Below is a small trained network, with its code and all its weights. Each question gives an input and a target symbol and asks what happens when units are switched off, that is, made to give their printed mean instead of their output.

import numpy as np


def w(rows, s, z=0):
    codes = np.array(rows[::2]) - 128.0
    scale = np.full(codes.shape[1], s)
    scale[-1] = z or s
    return codes * scale


def f(y):
    return np.maximum(y, 0)


def softmax(a):
    e = np.exp(a - a.max(-1, keepdims=True))
    return e / e.sum(-1, keepdims=True)


def log_softmax(a):
    a = a - a.max(-1, keepdims=True)
    return a - np.log(np.exp(a).sum(-1, keepdims=True))


def net(x, mask):
    ids = ['αδεηθλξπφψω'.index(c) for c in x.split()]
    T = len(ids)
    res = E[ids] + P[:T]
    q, k, v = (res @ M[0].T for M in (Q, K, V))
    z = softmax(np.where(np.tri(T) > 0, q @ k.T / 2**0.5, -1e9)) @ v
    res = res + np.where(mask[0], z, O[0][:, -1]) @ O[0][:, :-1]
    y = f(res @ A[0][:, :-1].T + A[0][:, -1])
    res = res + np.where(mask[1:9], y, B[0][:, -1]) @ B[0][:, :-1]
    return log_softmax(res[-1] @ U[:, :-1].T + U[:, -1])


Q, K, V, O, A, B = {}, {}, {}, {}, {}, {}
E = w([
[148,170,81,131,95,140],'α',
[145,165,86,147,112,143],'δ',
[115,178,54,148,114,136],'ε',
[137,169,71,93,65,110],'η',
[179,158,84,180,127,177],'θ',
[163,126,154,126,190,206],'λ',
[182,107,133,38,106,175],'ξ',
[76,198,177,138,190,120],'π',
[200,176,214,152,129,146],'φ',
[248,120,137,168,161,138],'ψ',
[182,126,41,142,185,154],'ω',
],0.015)
P = w([
[20,120,127,254,58,218],'0',
[125,54,126,192,30,193],'1',
[91,103,105,181,46,168],'2',
[135,103,99,161,48,165],'3',
[148,121,127,167,81,158],'4',
[143,145,135,160,98,152],'5',
[154,157,112,132,97,132],'6',
[160,174,122,127,117,124],'7',
[181,181,136,122,135,113],'8',
[200,191,138,112,151,109],'9',
[184,221,138,102,167,94],'10',
[195,235,120,77,164,75],'11',
[193,255,122,77,176,81],'12',
],0.007)
Q[0] = w([
[112,206,120,67,127,252],'head 1',
[53,6,125,95,202,56],'head 1',
],0.02)
K[0] = w([
[220,248,106,134,132,75],'head 1',
[80,76,136,228,10,142],'head 1',
],0.016)
V[0] = w([
[87,62,88,93,217,183],'head 1',
[151,110,67,251,129,27],'head 1',
],0.021)
O[0] = w([
[116,152,123,84,172,246,1],'head 1',
[172,241,42,250,134,89,79],'head 1',
],0.012,0.0045)
A[0] = w([
[224,146,93,110,100,152,191],'neuron 1',
[149,90,122,60,159,182,131],'neuron 2',
[208,198,197,106,47,179,193],'neuron 3',
[21,109,176,192,93,135,253],'neuron 4',
[63,112,18,95,167,108,172],'neuron 5',
[81,2,50,159,195,31,80],'neuron 6',
[106,149,69,46,76,133,179],'neuron 7',
[187,32,55,111,132,133,155],'neuron 8',
],0.0098,0.0029)
B[0] = w([
[21,78,194,87,136,75,224],'neuron 1',
[152,194,180,238,38,63,244],'neuron 2',
[172,139,66,137,228,156,221],'neuron 3',
[75,32,59,56,168,160,174],'neuron 4',
[222,42,213,61,158,131,156],'neuron 5',
[222,58,162,255,148,225,179],'neuron 6',
[143,126,189,192,177,229,176],'neuron 7',
[49,115,86,103,219,114,181],'neuron 8',
],0.0091,0.011)
U = w([
[163,132,188,83,102,165,121],'α',
[89,150,138,175,137,2,3],'δ',
[188,30,107,106,114,71,134],'ε',
[85,56,108,196,179,112,218],'η',
[191,174,119,145,165,202,78],'θ',
[135,120,122,151,125,75,58],'λ',
[151,125,92,87,251,128,115],'ξ',
[134,109,93,128,84,62,95],'π',
[156,128,188,153,192,12,174],'φ',
[144,121,109,138,113,72,80],'ψ',
[32,95,167,53,109,76,147],'ω',
],0.0045,0.007)

Each question gives the input, a string of symbols that net reads in full, and the target symbol t.
The units are the heads (2 rows each of Q, K, V and O) and the neurons (one row each of A and B). Each row of codes is followed by its name. A weight is (code - 128) times the scale printed after its matrix; where a second scale follows, it is the last column's (O, A, B and U).
mask holds one flag per unit, heads first, then neurons. A switched-off unit (its flag False) gives its mean, the last column of its rows in O or B, instead of its output. The means were averaged over made-up inputs and are rounded, as every weight is.
A unit's drop is (log p(t) with every unit on - log p(t) with that unit switched off) / (log p(t) with every unit on - log p(t) with every unit switched off).
The circuit of an input: a set's keep is (log p(t) with only the set's units on - log p(t) with every unit switched off) / (log p(t) with every unit on - log p(t) with every unit switched off). Starting from all 9 units, units are removed one at a time, each time the one whose removal leaves the highest keep (on an exact tie, the one counted first), for as long as the keep stays at least 0.8.
circuit, biggest first: the units of the circuit, biggest drop first
top k neurons: the k neurons with the biggest drops, biggest first
drop when u is switched off: that unit's drop, to one decimal
input φ δ ψ π ψ ω δ θ λ ε ω φ, target ξ: circuit, biggest first	neuron 3; neuron 2
input λ φ α φ ξ η, target ω: circuit, biggest first	head 1
input ξ ξ α φ φ ξ φ α φ π φ φ η, target ε: top 2 neurons	neuron 6; neuron 2
input ξ ω α λ ω ξ, target ξ: top 4 neurons	neuron 3; neuron 2; neuron 1; neuron 6
input π ε η δ θ α η λ η, target α: circuit, biggest first	head 1; neuron 7
input φ α ξ θ λ λ ω ω λ, target ξ: circuit, biggest first	head 1; neuron 2
input ε δ φ, target ε: circuit, biggest first	head 1; neuron 4; neuron 2; neuron 1
input δ ω φ ε φ ω λ ε ξ η ω δ ε, target ξ: circuit, biggest first	head 1; neuron 2
input ε ε λ φ η ψ η ω λ, target ξ: top 3 neurons	neuron 2; neuron 3; neuron 6
input η ψ ξ ω ψ θ ε δ θ ξ λ θ, target α: top 2 neurons	neuron 2; neuron 7
input π π φ π ξ λ φ δ ω α, target ξ: drop when head 1 is switched off	0.6
input φ ψ φ λ ω θ ω θ, target ξ: drop when neuron 6 is switched off	0.1
input ξ φ ε λ π ξ ω α, target ξ: drop when neuron 3 is switched off	0.2
input ε λ ψ θ ε φ θ π ξ λ ξ, target α: drop when neuron 2 is switched off	0.3
input λ ω ξ, target θ: circuit, biggest first	head 1
